Named rows; a name shown again gets a slightly different row:
z0.2.23.3:  -74     4   -66   -44    81   288    -4  -132  -148   117    69  -121    86    41   168   -80  -191   -28   -16   139     9   140    44   125   260  -151  -113
z1.2.24.4:   96   -95   198  -115   203    19   212   -59    39   -68   156   -93  -125  -149   -59  -138   -57    31   -52   151   -38   242   153     8   205   -55    24
z1.0.25.0: -102   -19    26    34   -71  -291    24    33   106  -138    23   120  -162  -157   -30   136    70    11    48   -49    10  -202   -37   -67  -293   -37   133
z0.1.25.2:  213    46     2  -160    79    43  -119    56    18   -64    10    57   148   289   -55   225  -136   -99   -70  -107   198    98   -61    90   -66  -127    53
z1.2.26.5:   62  -130   103    40    88     6    49   188    69   -39  -127   -53   -63   -57  -239  -213    11  -181   -85   -22  -111   -60    45    71   113   181   102
z0.1.27.5:    6   -47  -227   300  -101   128  -110    18  -136  -206  -127    83   142    14   -39    -6    24   -30   127    -1   -34  -174   -15     1    75   246   -94
z0.1.23.4:    0   -33   -97   177   -97   148    -8   -25  -128   -96    67     7   163   -83   133    61   -80   144    60   129    64    92    58    49   137    51  -244
z1.2.26.2:   29    45   176  -208   226    65   -27   125   140   217   -57    -5  -135   179  -113  -144   -30  -123  -154    57    -8   -44    35    49   103    54   151
z1.1.24.1:  -45   -41   100  -149    59  -215    62   -64   -25    28   123  -173  -344   -83    38    -5   110   -28    17     2    -5    65   -32   -34   -86  -155     5
z0.2.24.5:  207  -189  -154    78   136    76    -1    47  -195  -261   113    39    83    11  -156   -15  -116  -150   115   171   103   119   -10   127   111    -8   -49
z0.2.24.0:  122  -196  -134     3   122    39  -109    23  -230   -84   112    16     3   135  -114   -61  -197  -228   154   159    90   162   -91    28    59   -32    34
z0.0.25.5:   79   -67  -103   128  -221  -176    13    36    -1  -289   -46   237   168  -121   -66   335    60    80     2  -133   220   -47     6   -16  -120    25    -3
z0.1.23.2:  -18   201  -244  -102     3   204  -115   -61  -175    50    55  -139    32   175   252   -90    29    95    60    35    82   141    20   107    72  -166  -198
z1.1.23.2: -208   120   130   -68    85   -21    79  -123    92   152    44  -167  -245   -67   175  -199    98   169    33   -94   -27     5   107   -52   -33  -163  -132
z1.1.25.0:    5  -152   117   -38   134  -327    86   130    77  -158   -51    57  -189   -93  -211    63     3  -248    -2   -10   -26    23   -64     8  -196    44   193
z1.0.27.0: -290   -21   -71   168   -91  -129    -4     1     5    81   -35    44   -83  -169    74   -71   180    97    96  -114  -157  -234    25  -108  -242   -10   -17
z0.1.23.2: -148   217  -245   -70   142   116   -72  -123  -186   117    89  -148    -2   109   247   -16    38   -11    58    49    93    80   -16    76    19  -209  -162
z0.0.26.3:   88   169    14    25  -178    90   -87     8   140   135   -16   143   344    77   112   284   -99   128  -195   -75   106  -159   -23    30  -118     0   -10
z1.2.25.2:  107    20   212  -298   143   -24    14    54   112   140   -22   -10  -143   117  -133   -84   -94  -204  -138    25   -30   165    61    78    33   -90   138
z0.2.23.4:    5   -99  -115    49    72   297   -41   -26   -92  -123   102   -44   137     2    31   -27   -56   -34    64   158   -11   173   111   110   317    -2  -147
z1.2.23.5: -119  -128    -1    87   124    32   142    37   -44   -61     1  -127  -103   -75  -120  -365     6   -46   122    91  -147   -45   112     6   194   -72   -88
z1.1.23.5: -172  -123   -25   127   -74    20   107   -47    11   -57    92   -54  -175  -285    28  -217   118   157   161    32  -140   -73    27   -93    14   -61    11
z1.0.27.1: -245    80    28    86  -123  -127    32     8    78   196  -115   -62  -144   -64   135    11   238   166    19  -156  -210  -212     9  -160  -180    70    28
z1.1.24.5:   -7   -38   -28    71   -30   -97   186   -32    93  -222    99    14  -224  -264  -149   -89    90   100   123    41    18    53    67     8   -30   -67   100
z1.1.23.5: -264   -59   -26   206     6   -14    74   -93    18   -56    99  -100  -239  -325   -36  -232   199   149   137    11  -101   -31    70   -71   100   -81   -37
z1.2.24.0:  -93  -185    49   -81   223  -122    72    49   -93   -50    53   -71  -211   -93  -178  -252   -28  -165    78   211   -95   161   -28     4    40  -138    73
z0.2.26.4:  195   -51   -12  -105    20   242   -70   202   -91   -20  -155    63   184    81   -54    35  -118  -179   -72   112    49    60    10   186   234   234    -1
z1.2.24.5:   -5  -233    33    29   182   -45   181    26   -35  -196    93   -94  -212  -110  -243  -185   -19   -63    26   124   -29   139   -13    14   134   -21    71
z0.0.23.2:  -68   230  -245    39  -119    29   -33   -88   -23    50    82   -56   -33    86   321    71    70   208    20   -44    79   -58    14   -61   -95  -261  -129
z0.2.25.5:  202  -136   -41   -42    83    34   -36   101  -137  -260     6    35   119    72  -225    39  -138  -235   -12    31    41    77    24    78   155   147   151
z1.2.24.2:  -54    50    98  -221   213    -1    72   -24    68   114   141  -182  -241    -6   -36  -139   -47   -82   -87    20   -21   199    22   103    79  -217    40
z1.2.27.2: -122    36   166  -138   182   119   -14    31    66   354   -11  -172  -219    95    37  -280   -17   -42   -58   -23  -177   -23    95    83   102   -84   -26
z1.2.24.4:   -5  -104   195  -131   128    66   218    19    14   -38   139   -23  -187  -197  -109  -131   -34   -21   -34   159   -79   330    77    53   217   -69    22
z0.2.26.4:  131   -35    67     0    63   252  -114   116   -23    -3  -100    73   267   114   -82    45  -185  -170  -121    61   -14    67    10    14   255   178    30
z1.2.27.0: -119  -123    42    33   141     6   -77    30   -14   121   -11   -79   -72   -48  -107  -345   -24  -185    32   110  -270  -123   -19    35    46    43     7
z0.2.24.0:  139  -172  -168    19   167    47  -134    16  -199  -126    83   -59    25    71   -64   -51  -100  -200   114   217    40   196  -102   166   107   -62   -23
z1.0.25.0:  -58   -28    50   132   -10  -334    79    50   103  -105    51    84  -161  -178   -83    75    59    64    96   -81    21  -136  -101  -124  -345    -5   136
z0.0.27.3:  -47   119   -62   164  -249   141     6   -33    37   125   -22   117   297   -28   282   104    44   204   -73   -48    53  -164    29    13    18    62  -135
z0.0.23.3: -120   185  -152    87  -138   116   -10  -108    42     0    59    76   114   -85   327    53   -10   222    30    20    65    28    45    -5   -21   -49  -100
z1.1.26.1:   13    18   143  -148    28  -197   -40    28   128   210  -237   -73  -147    75  -132   -10    62  -123   -51  -155   -94  -174   -17   -45  -147   121    83

Trace:
Answers are names.
start   40   -86  -220   125    34   -70   -43   -14  -216  -209   170    35   -33    43   -55   126    -8   -84   201    90   119    88  -103    81  -115   -74    21 @z0.1.24.0
ω ->   91  -178  -126   -36   193    53   -82    22  -256  -175    54   -79   -42    93   -89   -70  -133  -180   177   176    89   179   -71    87    47   -85   -15 @z0.2.24.0
ξ ->   46  -120  -169    85    42    -4  -110   -40  -169  -285   117   -21    40    53   -42    99    50  -148   159   123   146   153  -189    15  -126  -110   -30 @z0.1.24.0
α ->   35   -42  -101  -102    41   -49  -120   -68  -161   -61    92    -2    -4   174    46   290   -26   -97    10    33   179   214  -103    23  -116  -221  -119 @z0.1.24.1
ξ ->   28    27  -273    84   -51  -129   -78   -98  -120  -159    64    45   -12    64   126   318   107   104   112   -26   219    42  -139   -15  -169  -125   -23 @z0.0.24.1
κ ->  -82   143  -171   115  -198   -43  -224  -111  -116    56  -171    41    79    87   217   192   161    76    52   -76   -70  -150  -108   -98  -170    94  -143 @z0.0.27.1
κ ->  112     6  -196   -42  -114  -137  -107   -18    40   -76  -101   144   110   152    18   376    69    67    22  -106   192    76  -123   -52  -201   -53    61 @z0.0.25.1
β ->  -10    67  -200   -38   -73  -204   -90  -104   -39  -117    93    48   -48    25   105   307    87    76    81   -65   159    72   -98   -49  -223  -191   -74 @z0.0.24.1
ω ->   85   -70  -116   -73    51   -11  -125   -69  -250  -114   125   -53   -26   207    10   224    13   -70    90   -33   181   181  -115    82   -78  -118  -106 @z0.1.24.1
α ->  104   185  -128  -122    80    30    23  -107   -21   -58   177   -49    29   193    90   107   -43   -37   -19   -10   269   257   -60    72   -16  -249   -92 @z0.1.24.2
β ->  -75   180  -216   -18   -26   177   -61  -124   -92    41    36  -138    17   147   181   -22   -21   102    88   -35   111   112     1   105    84  -251  -194 @z0.1.23.2
ω ->   38   154   -21  -153   180   222   -84   -50  -147   112    87  -176    -7   257   167  -136    -8   -60   -17   141    41   151   -18   125   183  -134  -167 @z0.2.23.2
α ->  -12    60   -50   -13    63   241   -40  -140  -136   104   112   -65    37     5    44  -145  -132   -68   -46   169   -36   156    73   130   230  -102  -144 @z0.2.23.3
ξ ->    0    57  -204    92  -101   274    44   -62  -103   111   155   -58   138    68   196    53  -135    95    -4   122   101    88    39   108   126   -85  -185 @z0.1.23.3
α ->  -21     1  -140   184  -101   229    27   -85  -185   -82   115   -22   212   -76   173    46   -27   183   135   104   -26    83   102    60   181    13  -230 @z0.1.23.4
ω ->  -59   -81   -86    39   -13   344   -21   -23  -130   -46   100   -44   120    -2   -14   -92   -15     2    -3   131   -17   164   -27   153   217    44  -186 @z0.2.23.4
start  140    35    29  -101   123   129  -174    80   -18   124   -85   -22    91   225  -121   -18  -184  -193   -75    38   -10    81    31   129    38    25    62 @z0.2.26.2
α ->  142     9    79   -97     7   222  -106   117   -20    45    10    77   216   244   -88    31  -255  -177  -202    96    39    87    58   192   124    88    31 @z0.2.26.3
β ->  168   -13    58  -169    63   117   -11    67   -44    -1    98     7    99   121   -66    -8  -232  -186  -137    91    93   259   -32    71   164   -38    28 @z0.2.25.3
λ ->  141   -23    70   -89    36   185  -120    73   -52   107   -39    20   199   183    -5   -36  -161  -176  -131   110    73    42     3   118   136    74    97 @z0.2.26.3
ξ ->  144    69   -11   -57  -106   190   -80    40    52    87   -46   125   297   132    85   104  -224   -72  -229   -47   110   -28    14    -8    18    88    29 @z0.1.26.3
λ ->  -23   110   -58    42  -104   320  -153    -3   -25   261    44    54   268    70   195   -70  -135    77   -12    24     1   -78    68    32    98    37  -111 @z0.1.27.3
β ->  160    93   -70   -13   -19   192   -69    83    26   172  -123   126   348   155   104   185  -216  -179  -106    68    73    36    26    54   140   149   -43 @z0.1.26.3
ω ->  144    30    61  -124    80   208  -106   111    63   133  -111    21   165   132   -24    14  -176  -210  -138    84   -12    24     8   100   201   126    58 @z0.2.26.3
κ ->  108   -26   -22   -86   114   166    49   -49  -144   -35   113   -43   118    53   128    28  -200   -89   -54   222   164   260    33    95   159  -144   -36 @z0.2.24.3
κ ->   -2    36   -23   -38    17   303  -146   -13  -157   262   -39  -126   255   176    51  -115  -132  -112    75    74   -74    64    37    61   258    19   -54 @z0.2.27.3
ξ ->  -60   121  -104    88   -95   299  -151    34  -104   198     0    10   381    27   173   -22  -159    96   -10     6    46   -43    63   106   177   -76   -31 @z0.1.27.3
λ ->  -15   102  -161    26   -77   224   -30  -139   -42    94   148     6   169    98   156   -32  -113   160     7   165    59    85   -25    24   129  -141  -180 @z0.1.23.3
κ ->  186   122    68   -77   -42   202  -161    91    38   175   -63    75   310   147    41   129  -247   -85  -171   -15    47   -70     0    90   120    52    81 @z0.1.26.3
ω ->  166    14    40   -97    33   244   -64    23   -17   135  -115    75   151   112    24    11  -206  -157  -185    69    31   124   -18    37    97    92     3 @z0.2.26.3
ξ ->   99   180    -1   -61   -79   121   -65    34    71   136   -98   155   340   182    34   155  -233   -51  -217     9    70   -44    29    -3    50   110    59 @z0.1.26.3
β ->  220    52    73   -38    -2   129   -29   -20    30    20    41   171   161   131    11   262  -222   -40  -198   112   293   130    27    83   -23   -30   -39 @z0.1.25.3
start   13   -95   162  -184   204   -51    10   118   -13   147  -105  -120   -44    85  -205  -132    -8  -243  -111    12  -127    -8  -107   113    40   102   139 @z1.2.26.1
α ->   33    95   217  -155   235    29    10   106   120   252   -70   -86  -148   126   -84   -85  -113  -138  -133  -107  -148   -31     5    80   112    55    81 @z1.2.26.2
β ->   73    31   291  -262   213   -14   133   122    69    94   -34   -47  -112   103  -150   -76   -56  -136  -153   -37     6   117    41    72    65   -86   164 @z1.2.25.2
ξ ->   84    92   184  -247    96  -190    60   -44   211   107    33   -58  -190    52   -47    52   -74    21  -163   -83     6    93    75    19  -188  -120   201 @z1.1.25.2
ξ ->   72   155   103  -112   -78  -179    90   -51   223    35   -14   124  -114   -76    24   197    14   129  -187  -169    76   -97    45   -71  -183  -114    87 @z1.0.25.2
λ ->  -48   136   160   -48   -72  -121    69   -35   234   131   -44   117   -85     2    66    48    68   130   -99  -161    20  -224    32  -168  -177    18    78 @z1.0.26.2
ω ->  -17   152   209  -286    -4   -28    68   129   199   246  -127   -65   -91    50   -15   -92    53   -30  -106  -131   -43  -124    64   -16   -80   -16   137 @z1.1.26.2
κ ->  -64   141   181  -157   139  -137   135   -59    37    83    85   -66  -204    19    63   -10    56    32   -41    -3    27   191    73     5   -95  -202     7 @z1.1.24.2
ξ ->  -71   167    62  -105   100  -129   129  -126   123    11   161     7  -208   -67    75    76   153   213     0  -104    77    97    46   -76  -168  -257    90 @z1.0.24.2
α ->  -51    42    31   -31   -58  -152   192  -231   158    19   231     6  -111  -191   186    42    40   251     1  -120    81    45    50   -29   -92  -243   -35 @z1.0.24.3
α ->  -98    36   106    61  -158  -185   298   -76   175  -171   127    61   -93  -292    82   121   106   223    31   -62     9    85    59   -54   -48  -143     6 @z1.0.24.4
β -> -202    39    80   171  -200   -26   145  -125    96    -8    28    18   -65  -275   122   -14   135   277    -8   -44  -104   -25   147   -62    16     2  -158 @z1.0.23.4
β -> -167    92    69   134  -210    20    72   -28    92    84    36    27    16  -231    63   -43   111   224    -4   -90  -151  -163   120  -203    -1   -17   -85 @z1.0.27.4
ω -> -139    11   131    60   -61   144   164   -56    90   147   -67   -72    76  -175    22  -227    41   200   -85    45  -243   -63   124   -86   137    92    -6 @z1.1.27.4
ξ -> -119    66   123   202  -112   -45   117  -147   147    96   -24    46   -11  -291    79    12   143   260   -72   -95  -131  -172    95  -120   -24    36   -43 @z1.0.27.4
α -> -129    17    39   250  -128  -147    54    29   139   -75  -107    25   -97  -246   -22    13   287   145   105   -96  -193  -267    60  -131  -121    50    19 @z1.0.27.5
start  -16   121   128   -58   -85  -139    65   -21   254   197  -106    74   -97     9    28    72   129   117   -89  -224    13  -186    69   -48  -214    -7    63 @z1.0.26.2
ω ->  -17   161   190  -215    32   -68   -10    27   224   259  -124   -52   -95    48   -19   -84    -3   -47  -152  -160   -65  -125    44     3   -36    32   101 @z1.1.26.2
ω ->   39   107   231  -212   169   115    35   109   121   221   -39   -92  -116    76  -143  -143   -75  -186  -134   -76   -90   -18   -14    97    76    24    33 @z1.2.26.2
β ->   60    41   228  -215   185   -16   100    48    62   154    42   -56  -195   132  -109  -113   -59  -201  -187    19    23   193    65   103    18  -100   107 @z1.2.25.2
α ->   98   -15   256  -231   178    47   115    -8   104   153    21    -9   -26    35   -98   -47  -155  -129  -255    80   -39    97   102    92    40   -40   138 @z1.2.25.3
κ ->  -17     8   138   -89   126   181   132   -49    -3   175   127  -199   -82   -90    91  -227   -22    54   -11    72  -129   163   118    28   128  -135   -53 @z1.2.23.3
α -> -126   -59   149   -14   127   231   142   -78    10    88    79   -80   -54  -280   -53  -307     4    35    -9   134  -126   140   155   -13   281   -18   -66 @z1.2.23.4
κ ->   91  -141   289   -86    66    66    84    71    76    36   -69    61    38   -63  -131  -202   -79   -92  -129    10  -110    41   101   -12   151   153    98 @z1.2.26.4
β ->  119  -167   278   -83    80    17   196     6    43   -42    12   -30   -88   -99  -255   -94   -88  -155   -87    80   -39   246   147   -14   123    50   123 @z1.2.25.4
β ->   -3  -105   190  -107    71     4   162   -33   -41   -30    90   -29  -113  -124  -118  -167   -17    -6   -45   135   -11   292    95    54   150  -115     9 @z1.2.24.4
α ->   22  -187    73   -33   210   -91   107    67     0  -172   143   -74  -209  -156  -175  -198   -37  -119    38   174   -74   156    42    79   112   -68   122 @z1.2.24.5
λ ->  107  -160    85   -80    87   -98   122   187    67  -191    37    12   -78  -114  -286  -107   -76  -180   -42    48   -22    31   125    -5     8    87   217 @z1.2.25.5
κ ->  -93   -87   -29    -6   102     8    89   -41  -118    52   157  -133  -195  -155   -21  -335     1     8   161   166  -135    99    23    41   173   -20   -26 @z1.2.23.5
λ ->   43  -200   103    16   202   -56   126    66   -50  -169    82   -71  -228  -171  -147  -265    12   -65    34   100   -88   161    61    10   140     6    99 @z1.2.24.5
β -> -139  -141    25    70    57    46    83   -40   -52   -63    28  -190  -201  -131  -121  -383    26    -8   100   204  -183    80    70     0   188   -63    -3 @z1.2.23.5
β ->  -83   -62    77    17   113    43     4   100   -22    29     0  -137   -77   -81  -182  -360    78   -81    88    40  -209  -132   117   -16   227    65    -9 @z1.2.27.5
start  -43  -253    38   -43   226   -45    52    84  -104   -40   167   -90  -243  -104  -199  -235    18  -160    70   148   -89    99   -14    36     5  -120    95 @z1.2.24.0
λ ->   36  -204   172  -140   239  -154    22   104   -29    13    -1    36  -178   -16  -241  -184   -49  -237   -57   110   -51    58   -69    63   -21    15   171 @z1.2.25.0
α ->  -21   -99   212  -218   179   -75     1   131   -41   125   -32  -143  -185   111  -135   -76   -10  -183   -36   -27   -59    88   -34   100    -5   -49   148 @z1.2.25.1
λ ->  -42   -66   214  -201   163    -3   -60   124   -33   182  -174  -145  -124   122  -190  -181     1  -305  -127    -9  -195    12    -3   112   -40   138   125 @z1.2.26.1
α ->  101    46   183  -342   203    50   -12    76    61   222  -169   -45   -69   190  -130  -154   -26  -205  -127   -34   -65    24    -1    81    47    12    98 @z1.2.26.2
β ->  158    14   185  -230   127   -24   106    39   110   124    16   -84  -133    60  -176  -158  -107   -95  -114    19    15   118   -55    15   104   -96   122 @z1.2.25.2
α ->   98   -41   300  -208   169     5   142   -12    73   160   -38   -38   -76    24  -120  -107  -235   -73  -124   178    21   105    36    81   104   -52    90 @z1.2.25.3
ξ ->   45    74   222  -154    10  -101   234   -29   237   116    43    12   -73   -85    12   -15  -107    78  -329    55    17    76   137   -26  -130   -86   216 @z1.1.25.3
λ ->  -34   131   265  -197   -12    -4    93    98   276   268   -77    40    27   -55   -34   -70   -97    74  -196   -79  -144   -42   103   -14    -1    14   128 @z1.1.26.3
β ->   94   134   279  -276    52  -111   177   -52   260   120    71    97   -32   -33   -51    37  -105    47  -214   -11    86   161    76     9   -84  -116   147 @z1.1.25.3
β ->  -83   123   152  -127   114   -14   149  -165   161   111   239   -48  -111  -104   159   -83   -37   112   -28    72    74   202    59     1  -104  -234   -41 @z1.1.24.3
β -> -193    54    34    14    62    40   156  -224    54   231   163  -142  -102  -181   161  -196    12   160   -53    84  -148    82   107  -112    33  -122   -68 @z1.1.23.3
ω -> -133    -5   134  -143   124   117    48   -83   -27   144    96  -105   -80   -24    40  -258   -12   -17    39   101   -77    96    95    -7   258  -114   -27 @z1.2.23.3
α ->  -45  -136   104     3    87    97   136   -78   -15    49   102  -130  -122  -167   -19  -290   -34    26   -14   140  -134   195   111    43   246    23   -40 @z1.2.23.4
κ ->   70   -97   234  -158    37    38    91   122    87    41  -104   -16    31   -78  -118  -150  -125   -57  -180    61  -194    -2   139    69   173   131    74 @z1.2.26.4
β ->   69  -145   255  -230   135    -5   157    58   111    -8     9   -20   -60   -82  -212   -53  -113  -111  -114    76   -79   179    92    12   124    36   159 @z1.2.25.4
start -165  -134   -88    -9   171    59    33    43  -218    60    52  -170  -219  -154  -115  -297    30  -143   117   110  -212    63    -6   -12    70   -31   -44 @z1.2.23.0
ξ -> -231  -176   -37    98    31  -132   114   -56   -97    42   138   -84  -234  -282    36  -261   111   -20   157    57  -143  -119   -53   -57   -41   -35   -35 @z1.1.23.0
α -> -277   -18    48    16   141   -92    74  -102  -128   170    54  -213  -317   -33   178   -91   210    33   149   -74  -141    18   -15   -72   -22   -79  -154 @z1.1.23.1
κ ->  -77    50   190  -103    25  -125   -27   120   106   222  -233  -114  -160    80  -161    48    58   -86   -57  -131  -145   -85   -35     0  -113   140   122 @z1.1.26.1
β ->  -27   -49   198  -227    75  -270    55   -63   113    77   -44   -44  -221    98  -148    49    19  -138  -148  -129   -21    18   -23   -66  -176   -31   163 @z1.1.25.1
λ ->  -23   109   218  -150    64   -91   -75    78    64   205  -165  -128  -127    59  -195   -99   120   -56   -82  -153   -83  -130   -50   -38   -90    16   107 @z1.1.26.1
α ->   19   169   188  -190    77  -101    -4   140   242   286  -137   -96   -90    81    -6   -51     4    18   -96  -153   -15   -92    51    -1   -40    41   109 @z1.1.26.2
κ ->  -57    42    98  -205   122   -82   127  -151   186    27    84  -122  -257   -31    39  -133    51    86   -26   -22    57   125    84    -4   -97  -290     3 @z1.1.24.2
κ -> -124   199   155  -159    97    35   -36   -23   141   293   -64  -127  -197   -66   140  -181    42    14   -58   -71  -152  -151    71   -19    54   -76   -27 @z1.1.27.2
ω -> -126    59   150  -198   141    95   -56    93   -31   268   -11  -228  -138   143    82  -326     5   -82  -116    65  -140   -29    67     4   163    17    37 @z1.2.27.2
λ ->  -98    65    63  -172   127   133    26   -30   -45   201    85  -298  -180    78    67  -323    57   -26    21   -60   -66   235    18    55   135  -134   -31 @z1.2.23.2
λ ->   30    57   240  -187   211    -3   105    11    73    21   131  -170  -250    71    22  -199    49   -83   -86    21     6   184     7    32    13  -180   104 @z1.2.24.2
ξ ->  -14    84   145  -176    58  -115   174  -105   166    91   109  -170  -293     3    22   -74    49    50   -83   -66   123   194    39    17   -64  -237    89 @z1.1.24.2
β -> -145   158   103  -126   132    -4    88   -86    85   218    65  -154  -197   -96   160  -232   144   110    80   -80   -90    -3    52     8     5  -225  -104 @z1.1.23.2
ω ->  -81    47    43   -61   203    38    29   -69    26   253    67  -205  -231    40    72  -244    15     3    32    53   -88   127    56    63   155   -92   -40 @z1.2.23.2
α -> -131    38   101  -114   106    81   107   -18    -1   206   131  -187    17  -102    77  -177   -61    14    -8   140   -84    80   136    44   253   -72   -25 @z1.2.23.3
start -112   -41    50   110  -107     7   196  -123    25     0    69   -63   -91  -237    75  -195   109   185   118   120  -126    80   199   -57    93   -13   -82 @z1.1.23.4
λ ->  -94   -78   167    17    13   -90   273  -127    78   -50   144     9  -190  -254    -4   -47     1   167    -5    75     2   277   153   -24   167  -101    26 @z1.1.24.4
β -> -161   -57    89    55   -73    52   201   -99   -11    39    72  -104  -104  -308    41  -251   136   258    88    63  -128    21   149    -9    99   -36  -130 @z1.1.23.4
β -> -199    16   174    91   -75    68    98     6   142   113   -22   -77     3  -297    65  -193    68   136   -39    21  -253  -118    87   -67    56   130   -43 @z1.1.27.4
κ ->  110   -80   319   -94   -19  -105   306   -16   181  -126    34    89   -45  -234  -110    82   -85    85  -245   -39    -2   103   119   -84    33    40   160 @z1.1.25.4
ξ ->   24    38   203    25  -106  -124   257    11   284   -76    52   163   -87  -257   -48   107    93   221  -159   -83    75   -46    16   -81  -149    86    89 @z1.0.25.4
λ ->  -56    33   154    77  -179  -122   170    41   190     1   -92   111    22  -242    46   158    95   137  -128  -133   -37  -162   132  -120  -113   156    48 @z1.0.26.4
α ->    2   -43   -32   139  -132  -124    44    23   113   -97  -130   111   -26  -188   -97    22   162   210    46  -142   -28  -210     3  -115  -159   146    65 @z1.0.26.5
